Below is a small trained network, with its code and all its weights. Each question gives an input and a class and asks what happens when units are switched off, that is, made to give their printed mean instead of their output.

import numpy as np


def w(rows, s, z=0):
    codes = np.array(rows[::2]) - 128.0
    scale = np.full(codes.shape[1], s)
    scale[-1] = z or s
    return codes * scale


def f(y):
    return np.maximum(y, 0)


def log_softmax(a):
    a = a - a.max(-1, keepdims=True)
    return a - np.log(np.exp(a).sum(-1, keepdims=True))


def net(x, mask):
    res = np.array(x, float).reshape(1, 5) / 4 @ E
    y = f(res @ A[0][:, :-1].T + A[0][:, -1])
    res = res + np.where(mask, y, B[0][:, -1]) @ B[0][:, :-1]
    return log_softmax(res[-1] @ U[:, :-1].T + U[:, -1])


A, B = {}, {}
E = w([
[128,128,128,128,128,128,128,128,128,128,128],'x0',
[128,124,136,118,128,126,127,128,126,128,251],'x1',
[191,128,136,137,127,166,127,126,128,228,128],'x2',
[131,126,138,131,231,128,124,125,113,127,129],'x3',
[128,128,128,128,128,128,128,128,128,128,128],'x4',
],0.013)
A[0] = w([
[156,127,128,139,129,143,121,126,131,178,77,125],'N0',
[127,128,122,128,105,127,127,126,129,130,128,166],'N1',
[129,132,136,128,170,130,129,125,129,126,128,136],'N2',
[131,126,131,125,129,125,130,132,129,127,39,250],'N3',
[104,125,134,131,126,122,123,127,125,31,127,254],'N4',
[101,128,119,128,129,111,136,130,120,85,80,181],'N5',
[129,125,135,129,236,131,133,126,119,126,127,147],'N6',
[131,129,135,129,127,127,127,132,126,126,173,131],'N7',
[129,133,133,130,35,129,130,124,125,126,127,238],'N8',
[128,123,126,120,76,130,124,126,132,128,127,199],'N9',
[131,127,135,125,244,129,127,135,121,126,128,148],'N10',
[119,129,127,124,120,131,128,132,138,120,130,134],'N11',
[146,128,137,128,125,151,136,124,129,175,180,69],'N12',
[179,128,143,134,126,136,130,135,122,251,128,140],'N13',
[111,125,124,123,129,117,137,134,121,95,91,174],'N14',
[128,126,126,128,116,128,126,128,129,129,128,151],'N15',
[101,125,132,110,127,98,121,134,130,71,192,131],'N16',
[129,132,137,126,126,125,125,131,123,128,248,138],'N17',
[145,123,140,128,124,146,134,125,121,165,168,78],'N18',
[129,124,135,119,53,126,128,122,124,128,126,217],'N19',
[156,118,136,135,127,139,124,128,127,166,84,126],'N20',
],0.015,0.0045)
B[0] = w([
[76,168,144,114,110,176,176,106,97,154,144,194],'N0',
[129,134,104,129,114,134,130,145,127,122,129,148],'N1',
[133,131,152,126,161,118,124,99,127,135,127,159],'N2',
[75,209,125,189,165,165,83,144,139,127,10,222],'N3',
[68,159,124,97,180,26,142,167,128,4,114,222],'N4',
[181,98,111,137,146,72,88,149,158,104,59,189],'N5',
[133,126,195,125,202,101,107,50,122,143,126,207],'N6',
[148,97,128,103,122,120,143,129,126,120,179,168],'N7',
[117,131,44,132,42,148,147,193,140,104,121,200],'N8',
[123,132,84,130,87,137,136,161,133,115,122,171],'N9',
[133,126,199,124,207,101,105,44,121,143,125,213],'N10',
[147,137,105,142,106,142,110,92,110,67,147,138],'N11',
[185,81,103,137,134,83,77,147,168,147,114,182],'N12',
[209,112,141,163,77,240,119,94,131,243,122,249],'N13',
[169,109,114,137,143,89,97,144,149,110,78,175],'N14',
[124,126,119,127,120,130,127,139,126,127,125,139],'N15',
[59,158,154,119,116,167,190,110,90,104,211,203],'N16',
[180,37,128,63,107,101,167,126,121,105,254,235],'N17',
[173,91,106,136,133,90,87,145,159,145,118,171],'N18',
[118,130,63,135,65,143,144,175,139,108,123,186],'N19',
[87,160,141,117,112,166,165,113,98,151,140,183],'N20',
],0.021,0.015)
U = w([
[71,181,37,173,100,75,75,252,199,68,52,224],'0',
[79,219,72,199,38,230,184,189,90,194,78,124],'1',
[46,123,72,61,61,107,246,218,76,66,204,160],'2',
[205,46,45,118,46,151,113,217,218,179,174,90],'3',
[93,171,181,167,217,36,6,105,177,92,53,174],'4',
[88,211,224,181,166,198,120,36,37,207,94,145],'5',
[62,112,219,53,187,69,185,65,52,86,208,90],'6',
[218,39,188,107,165,111,41,64,181,201,182,12],'7',
],0.0035,0.0011)

Each question gives the input, the list of numbers given to net, and the class t.
The units are the neurons (one row each of A and B). Each row of codes is followed by its name. A weight is (code - 128) times the scale printed after its matrix; where a second scale follows, it is the last column's (A, B and U).
mask holds one flag per neuron, in row order. A switched-off neuron (its flag False) gives its mean, the last column of its row in B, instead of its output. The means were averaged over made-up inputs and are rounded, as every weight is.
A unit's drop is (log p(t) with every unit on - log p(t) with that unit switched off) / (log p(t) with every unit on - log p(t) with every unit switched off).
The circuit of an input: a set's keep is (log p(t) with only the set's units on - log p(t) with every unit switched off) / (log p(t) with every unit on - log p(t) with every unit switched off). Starting from the 12 units with the biggest drops (on a tie, the unit counted first), units are removed one at a time, each time the one whose removal leaves the highest keep (on an exact tie, the one counted first), for as long as the keep stays at least 0.8.
units of the circuit, in order: the units of the circuit, biggest drop first
most important unit: the unit with the biggest drop
top k neurons: the k neurons with the biggest drops, biggest first
drop of u: that unit's drop, to one decimal
input [0,2,0,1,-2], class 6: units of the circuit, in order : N13; N8
input [4,0,0,6,2], class 4: units of the circuit, in order : N13; N17
input [0,-6,7,1,-2], class 5: top 2 neurons : N8; N19
input [0,1,0,-6,-1], class 2: top 4 neurons : N13; N3; N5; N12
input [6,8,-1,-3,3], class 2: most important unit : N16
input [7,2,-8,0,-5], class 2: top 3 neurons : N10; N6; N16
input [8,6,7,0,6], class 3: top 2 neurons : N10; N6
input [-3,-7,6,1,0], class 5: top 3 neurons : N8; N19; N9
input [6,1,-5,-2,6], class 2: top 2 neurons : N3; N16
input [-1,3,-3,0,-4], class 2: top 2 neurons : N10; N6
input [-5,6,7,-1,-5], class 3: drop of N10 : 0.1
input [1,-2,1,-7,0], class 1: drop of N4 : 0.6
input [8,0,2,-3,8], class 1: drop of N17 : 0.9
input [-4,-1,2,-8,5], class 1: most important unit : N17
input [-6,1,-5,-1,2], class 2: top 2 neurons : N3; N16
